Below is a small trained network, with its code and all its weights. Each question gives an input and a class and asks what happens when units are switched off, that is, made to give their printed mean instead of their output.

import numpy as np


def w(rows, s, z=0):
    codes = np.array(rows[::2]) - 128.0
    scale = np.full(codes.shape[1], s)
    scale[-1] = z or s
    return codes * scale


def f(y):
    return y / 2 * (1 + np.tanh(0.7978845608 * (y + 0.044715 * y**3)))


def log_softmax(a):
    a = a - a.max(-1, keepdims=True)
    return a - np.log(np.exp(a).sum(-1, keepdims=True))


def net(x, mask):
    res = np.array(x, float).reshape(1, 6) / 4 @ E
    y = f(res @ A[0][:, :-1].T + A[0][:, -1])
    res = res + np.where(mask, y, B[0][:, -1]) @ B[0][:, :-1]
    return log_softmax(res[-1] @ U[:, :-1].T + U[:, -1])


A, B = {}, {}
E = w([
[127,141,138,113],'x0',
[125,142,131,128],'x1',
[2,41,242,189],'x2',
[43,127,33,77],'x3',
[140,78,89,185],'x4',
[127,126,117,159],'x5',
],0.006)
A[0] = w([
[180,111,196,128,81],'N1',
[63,107,79,81,83],'N2',
[122,131,106,174,238],'N3',
[135,117,166,82,170],'N4',
[164,185,89,132,53],'N5',
[161,192,106,138,96],'N6',
[46,113,42,105,57],'N7',
[227,87,198,131,101],'N8',
[120,57,137,91,35],'N9',
[126,162,178,64,199],'N10',
[70,119,89,91,64],'N11',
[69,134,92,91,234],'N12',
[45,59,157,138,81],'N13',
[175,46,109,160,199],'N14',
[73,155,170,134,125],'N15',
[103,130,85,178,232],'N16',
[66,100,205,150,64],'N17',
[160,104,183,111,30],'N18',
[67,65,255,177,48],'N19',
[200,95,195,119,69],'N20',
[220,120,187,199,134],'N21',
[136,125,84,176,105],'N22',
[170,135,108,85,36],'N23',
[66,151,158,168,83],'N24',
[140,89,77,189,205],'N25',
[46,149,43,147,137],'N26',
[169,116,135,80,16],'N27',
[203,209,70,125,92],'N28',
[95,141,155,23,217],'N29',
[97,208,168,69,144],'N30',
[122,26,70,107,183],'N31',
[180,146,172,163,33],'N32',
[114,159,139,153,252],'N33',
[72,132,85,99,50],'N34',
],0.0099,0.0039)
B[0] = w([
[56,209,133,205,146],'N1',
[79,228,142,201,164],'N2',
[186,78,219,98,176],'N3',
[174,113,171,129,151],'N4',
[43,77,50,97,153],'N5',
[79,86,91,102,152],'N6',
[3,236,153,221,177],'N7',
[45,240,140,124,170],'N8',
[129,174,49,205,118],'N9',
[182,83,191,60,178],'N10',
[119,195,112,219,147],'N11',
[151,141,199,182,210],'N12',
[133,82,35,115,203],'N13',
[171,124,196,103,170],'N14',
[167,67,76,64,161],'N15',
[165,102,226,101,181],'N16',
[140,106,12,178,198],'N17',
[70,169,133,184,122],'N18',
[166,125,18,107,254],'N19',
[47,214,147,172,147],'N20',
[34,214,190,151,190],'N21',
[104,98,135,37,131],'N22',
[107,138,52,167,137],'N23',
[131,78,50,120,156],'N24',
[188,95,208,27,173],'N25',
[95,199,223,195,188],'N26',
[90,146,82,133,117],'N27',
[114,31,44,130,212],'N28',
[171,62,226,167,205],'N29',
[186,62,164,90,171],'N30',
[192,141,183,146,173],'N31',
[13,189,95,152,131],'N32',
[210,80,240,108,183],'N33',
[69,171,111,233,142],'N34',
],0.0052,0.0062)
U = w([
[100,246,161,160,111],'0',
[187,126,169,114,228],'1',
[172,115,185,94,159],'2',
[152,104,59,117,2],'3',
],0.012,0.0041)

Each question gives the input, the list of numbers given to net, and the class t.
The units are the neurons (one row each of A and B). Each row of codes is followed by its name. A weight is (code - 128) times the scale printed after its matrix; where a second scale follows, it is the last column's (A, B and U).
mask holds one flag per neuron, in row order. A switched-off neuron (its flag False) gives its mean, the last column of its row in B, instead of its output. The means were averaged over made-up inputs and are rounded, as every weight is.
A unit's drop is (log p(t) with every unit on - log p(t) with that unit switched off) / (log p(t) with every unit on - log p(t) with every unit switched off).
The circuit of an input: a set's keep is (log p(t) with only the set's units on - log p(t) with every unit switched off) / (log p(t) with every unit on - log p(t) with every unit switched off). Starting from the 12 units with the biggest drops (on a tie, the unit counted first), units are removed one at a time, each time the one whose removal leaves the highest keep (on an exact tie, the one counted first), for as long as the keep stays at least 0.8.
circuit, biggest first: the units of the circuit, biggest drop first
unit that matters most: the unit with the biggest drop
k most important neurons: the k neurons with the biggest drops, biggest first
drop when u is switched off: that unit's drop, to one decimal
input [0,8,-8,-3,-3,-7], class 3: 2 most important neurons : N28, N5
input [0,8,-6,7,3,1], class 0: circuit, biggest first : N7, N26
input [3,-8,-7,-4,-4,6], class 3: most important neuron : N28
input [-2,1,-5,8,-7,-5], class 0: 2 most important neurons : N7, N2
input [-6,-4,5,-2,0,-2], class 3: circuit, biggest first : N19, N17, N13
input [-5,6,-5,8,6,5], class 0: 2 most important neurons : N7, N26
input [2,8,-8,-5,-5,-3], class 3: circuit, biggest first : N28, N5
input [-1,-7,8,7,-2,1], class 3: 3 most important neurons : N13, N19, N17
input [7,5,8,-8,6,-7], class 0: 2 most important neurons : N21, N8
input [0,3,-2,-5,0,1], class 0: 2 most important neurons : N21, N8
input [2,-7,6,-3,3,2], class 3: 2 most important neurons : N19, N17
input [-4,-4,-8,0,3,-6], class 3: 2 most important neurons : N28, N5
input [8,-8,-6,-4,-1,-4], class 3: drop when N26 is switched off : 0.2
input [8,-5,5,2,-2,-1], class 3: drop when N14 is switched off : 0.1
input [-4,1,-4,-8,6,7], class 0: unit that matters most : N21
input [0,5,2,7,6,4], class 0: drop when N7 is switched off : 0.3
